[135 129 103 100 123 136 115] yields 115
[142 133 134 126  99 132 124] yields 124
[136 147 105 155 134] yields 134
[153 139 130 115] yields 115
[124 133 156 124] yields 124
[105 139 145 114] yields 114
---
[153 144 155 129 103] -> 153
[153 115 108 121] -> 153
[151 152 150 112] -> 151
[109 115 135 155 149 116 103] -> 109
[139 124 137 158 106] -> 139
[125 136 117 103 137 117 124] -> 125
[128 110 122 150 115] -> 128
---
[[123 145 147 136 146]
 [132 140 127 106 106]
 [138 143 130 140 119]] → 130

[[119 152 105 127 133 118]
 [131 122 135 130 119 133]
 [125 112 144 140 100 124]] → 144

[[127 151 121 124]
 [132 106 125 126]
 [125 117 138 129]] → 138

[[137 105 105 102 117 144 150]
 [137 106 106 103 118 142 149]
 [137 106 106 104 118 141 148]] → 106

[[111 128 120 120 149 114 135]
 [142 125 111 141 129 149 128]
 [128 106 127 116 143 140 121]] → 127

[[133 127 137 140]
 [112 142 137 139]
 [131 142 156 130]] → 156

[[114 108 115 151 108]
 [111 133 130 143 140]
 [141 120 123 115 124]] → 123

[[150 110 129 127]
 [151 123 126 121]
 [152 113 129 127]] → 129
---
[[134 127 124 128]
 [134 137 139 150]
 [120 129 131 128]] gives 150

[[127 117 151 150 140]
 [128 114 149 148 138]
 [118 149 131 122 139]] gives 138

[[116 107 106 117]
 [107 120 110 114]
 [141 121 117 146]] gives 114

[[143 129 117 121 136]
 [138 139 136 110 152]
 [133 140 124 142 121]] gives 152

[[111 153 114 106]
 [118 104 111 129]
 [123 108 120 130]] gives 129

[[136 145 135 132 138]
 [114 147 117 109 125]
 [107 146 113 109 125]] gives 125

[[154 130 129 134 110 126]
 [129 125 131 129 127 133]
 [137 138 122 127 123 131]] gives 133

[[125 136 132 119 153 139 121]
 [124 123 131 129 132 112 131]
 [114 149 128 126 142 144 107]] gives 131
---
array([[123, 134, 125, 134, 140, 113, 128, 115, 124, 121, 144, 146],
       [147, 106, 137, 124, 127, 135, 144, 137, 133, 137, 107, 102],
       [136, 120, 128, 134, 139, 125, 136, 123, 131, 125, 129, 128],
       [142, 115, 132, 131, 135, 132, 140, 130, 129, 131, 118, 116],
       [144, 108, 134, 129, 133, 132, 141, 133, 133, 134, 114, 111]]) --> 123

array([[132, 127, 139, 133, 130, 138, 123],
       [124, 121, 125, 138, 138, 143, 141],
       [128, 130, 134, 129, 136, 138, 131],
       [122, 124, 121, 132, 121, 132, 116],
       [139, 121, 141, 123, 132, 146, 124],
       [123, 137, 127, 122, 135, 143, 133],
       [122, 116, 106, 139, 129, 131, 137],
       [129, 113, 132, 138, 120, 110, 140],
       [141, 122, 115, 124, 124, 137, 130],
       [127, 147, 106, 115, 123, 125, 145],
       [123, 126, 136, 120, 134, 126, 116],
       [131, 134, 117, 120, 116, 143, 126]]) --> 132

array([[120, 121, 132, 133, 138, 116, 111, 129, 120, 111, 111],
       [120, 121, 132, 133, 136, 116, 115, 129, 120, 119, 111],
       [123, 127, 132, 133, 133, 123, 122, 129, 124, 123, 122],
       [119, 127, 135, 135, 138, 115, 115, 129, 120, 111, 111],
       [120, 127, 135, 135, 138, 115, 115, 129, 120, 111, 111],
       [120, 127, 134, 133, 138, 116, 115, 129, 120, 111, 111],
       [120, 127, 132, 133, 138, 116, 115, 129, 120, 111, 111],
       [117, 127, 141, 139, 139, 108, 117, 132, 120, 105, 111],
       [120, 127, 132, 133, 137, 117, 115, 126, 120, 113, 111],
       [120, 127, 132, 133, 138, 116, 115, 129, 120, 111, 111],
       [120, 127, 132, 133, 138, 116, 115, 129, 120, 111, 111],
       [120, 112, 132, 133, 145, 117, 111, 132, 121, 109, 111]]) --> 120

array([[112, 125, 124, 133, 113, 128, 135, 135],
       [128, 127, 122, 134, 122, 122, 146, 112],
       [121, 134, 133, 137, 154, 136, 116, 107],
       [129, 128, 121, 123, 140, 133, 126, 112],
       [128, 124, 134, 139, 153, 125, 125, 113],
       [132, 128, 126, 107, 121, 126, 123, 146],
       [115, 132, 126, 140, 134, 135, 145, 122]]) --> 112

array([[124, 126, 129, 126, 134, 130, 121, 125, 129],
       [105, 123, 122, 117, 141, 140, 113, 118, 126],
       [116, 136, 114, 126, 110, 136, 147, 129, 121],
       [131, 129, 129, 129, 128, 126, 129, 129, 129],
       [122, 126, 128, 125, 135, 131, 120, 125, 128],
       [138, 133, 129, 133, 118, 123, 138, 133, 128]]) --> 124
---
((154, 105, 133, 125, 149), (150, 135, 118, 128, 134)) => 128
(153, 150, 138, 120, 148) => 120
((122, 107, 124, 115, 151, 134, 122), (120, 106, 127, 120, 144, 123, 134)) => 123
(111, 100, 121, 110) => 121
(139, 122, 155, 144, 121, 117) => 121
(98, 110, 123, 106, 131, 103, 156) => 103
(139, 106, 108, 142, 131, 129, 148) => 129
(130, 132, 100, 128) => 100
((108, 136, 121, 118, 125, 132), (119, 150, 117, 118, 131, 125), (127, 142, 119, 114, 129, 126)) => 129
---
[[109 102 128 105 109 142]
 [128 142 101 131 138 115]
 [116 116 158 138 103 116]] -> 138

[[116 106 120 111 117 114 130]
 [116 107 145 131 110 140 140]
 [116 150 119 107 146 133 120]] -> 146

[[154 117 134 125 134]
 [125 128 131 138 134]
 [104 140 120 140 124]] -> 120

[[136 126 132 127 125 136 121]
 [123 127 150 128 137 135 143]
 [146 108 109 130 129 127 113]] -> 129

[[141 124 138 128]
 [146 130 137 107]
 [124 135 122 111]] -> 135

[[118 120 109 133 144 133]
 [120 112 129 101 139 101]
 [152 130 132 129 125 129]] -> 129

[[135 154 100 133 153]
 [140 106 152 144 122]
 [114 102 154 118 110]] -> 154
---
123,139,131,139,135
127,143,149,112,113
100,113,101,100,156
result: 139

144,150,130,151,104,98
146,153,128,154,108,111
106,104,129,108,137,121
result: 150

106,145,153,121,141
109,152,129,132,120
134,112,135,126,142
result: 145

112,141,106,150,107,127
140,118,133,151,128,143
127,103,149,151,116,120
result: 141

148,155,134,116,126
117,123,126,122,151
131,129,144,128,146
result: 155

131,132,129,135,130,138
134,132,143,143,119,120
139,136,128,134,101,123
result: 132

135,99,117,126,124
127,127,126,127,127
124,152,139,132,131
result: 99

123,125,158,142,126
128,130,127,127,128
129,128,138,131,129
result: 125
---
array([105, 144, 118, 125, 118]) --> 105

array([[153,  99, 140, 125, 143, 128],
       [139, 119, 120, 104, 126, 128],
       [145, 127, 147, 143, 122, 132]]) --> 145

array([[143, 113, 135, 124, 121],
       [133, 144, 100, 141, 149]]) --> 133

array([[136, 126, 151, 153, 116],
       [128, 127, 126, 126, 116]]) --> 128

array([[133, 128, 126, 149, 132, 137],
       [139, 127, 127, 142, 126, 131]]) --> 139

array([115, 114, 103, 127]) --> 115

array([146, 126, 122, 110, 144, 102, 123]) --> 146

array([130, 119, 150, 154, 129]) --> 130
---
[139 154 108 147]	139
[156 135 140 154 113 127]	156
[128 125 128 130 153 139 124]	128
[105 110 117 128]	105
[128 106 114 136]	128
[109 151 124 135 129 122]	109
---
array([[130, 122, 128, 129],
       [121, 130, 100, 129]]) Out: 100

array([[155, 157, 142, 131, 143],
       [147, 157, 135, 130, 141]]) Out: 135

array([[110, 122, 123, 146, 108, 106],
       [141, 147, 135, 142, 141, 148]]) Out: 135

array([[156, 154, 157, 101, 103, 152,  99],
       [100,  99, 155, 103, 101, 155, 104]]) Out: 155

array([[141, 146, 155, 119, 151, 121],
       [124, 127, 112, 153, 119, 123]]) Out: 112

array([[151, 142, 144, 115, 128],
       [111, 142, 129, 119, 142]]) Out: 129

array([[127, 128, 117, 122, 117, 143, 110],
       [136, 125, 106, 122, 113, 154, 105]]) Out: 106

array([[127, 149, 130, 137, 153],
       [129, 113, 137, 134, 122]]) Out: 137

array([[132, 129, 124, 123, 128],
       [140, 149, 125, 134, 152]]) Out: 125
---
[[110 150 146 114 148 126]
 [138 130 117 136 114 105]] Out: 130

[127 135 139 153 112] Out: 135

[[124 126 111 119 115 150 133]
 [130 137 151 143 148 127 113]] Out: 137

[116 135 131 127 149 138 130] Out: 135

[[158 155 148 156 151 117]
 [102 105 109 108 101 139]] Out: 105

[[131 153 113 126]
 [119 104 138 104]] Out: 104

[134 124 139 126 105 116] Out: 124

[[117 118 132 117]
 [144 106 133 127]] Out: 106

[[117 108 144 152 139 135 132]
 [126 131 153 134 147 110 114]] Out: 131
---
Q: [[125, 144, 107, 138, 142], [129, 124, 132, 126, 124]]
A: 142
Q: [[122, 107, 125, 123, 151], [120, 114, 126, 117, 117], [128, 138, 152, 118, 137]]
A: 117
Q: [[127, 130, 120, 124, 133], [149, 105, 107, 143, 123], [131, 125, 128, 117, 135]]
A: 123
Q: [[101, 137, 149, 110, 130], [106, 126, 130, 99, 148], [115, 138, 132, 140, 126]]
A: 148
Q: [[106, 123, 109, 126], [155, 127, 143, 126]]
A: 126
Q: [[134, 107, 136, 145, 109, 127], [125, 109, 139, 150, 106, 150]]
A: 127
Q: [[139, 114, 138, 137], [148, 111, 153, 147]]
A: 137
Q: [[128, 122, 133, 124, 128, 153], [132, 103, 128, 117, 137, 145]]
A: 153
---
133	114	123	131	154	125 >> 125, 133

133	153	132	127 >> 127, 133

112	140	151	113	150	152
128	150	154	136	123	143
>> 152, 128

142	128	128	146	151 >> 151, 142

104	111	136	123	137	120	148
111	122	135	132	121	138	138
>> 148, 111

110	140	133	155 >> 155, 110

127	135	115	109	114	152	102 >> 102, 127

123	153	136	113	129	151 >> 151, 123

120	111	104	143	108	110	154 >> 154, 120
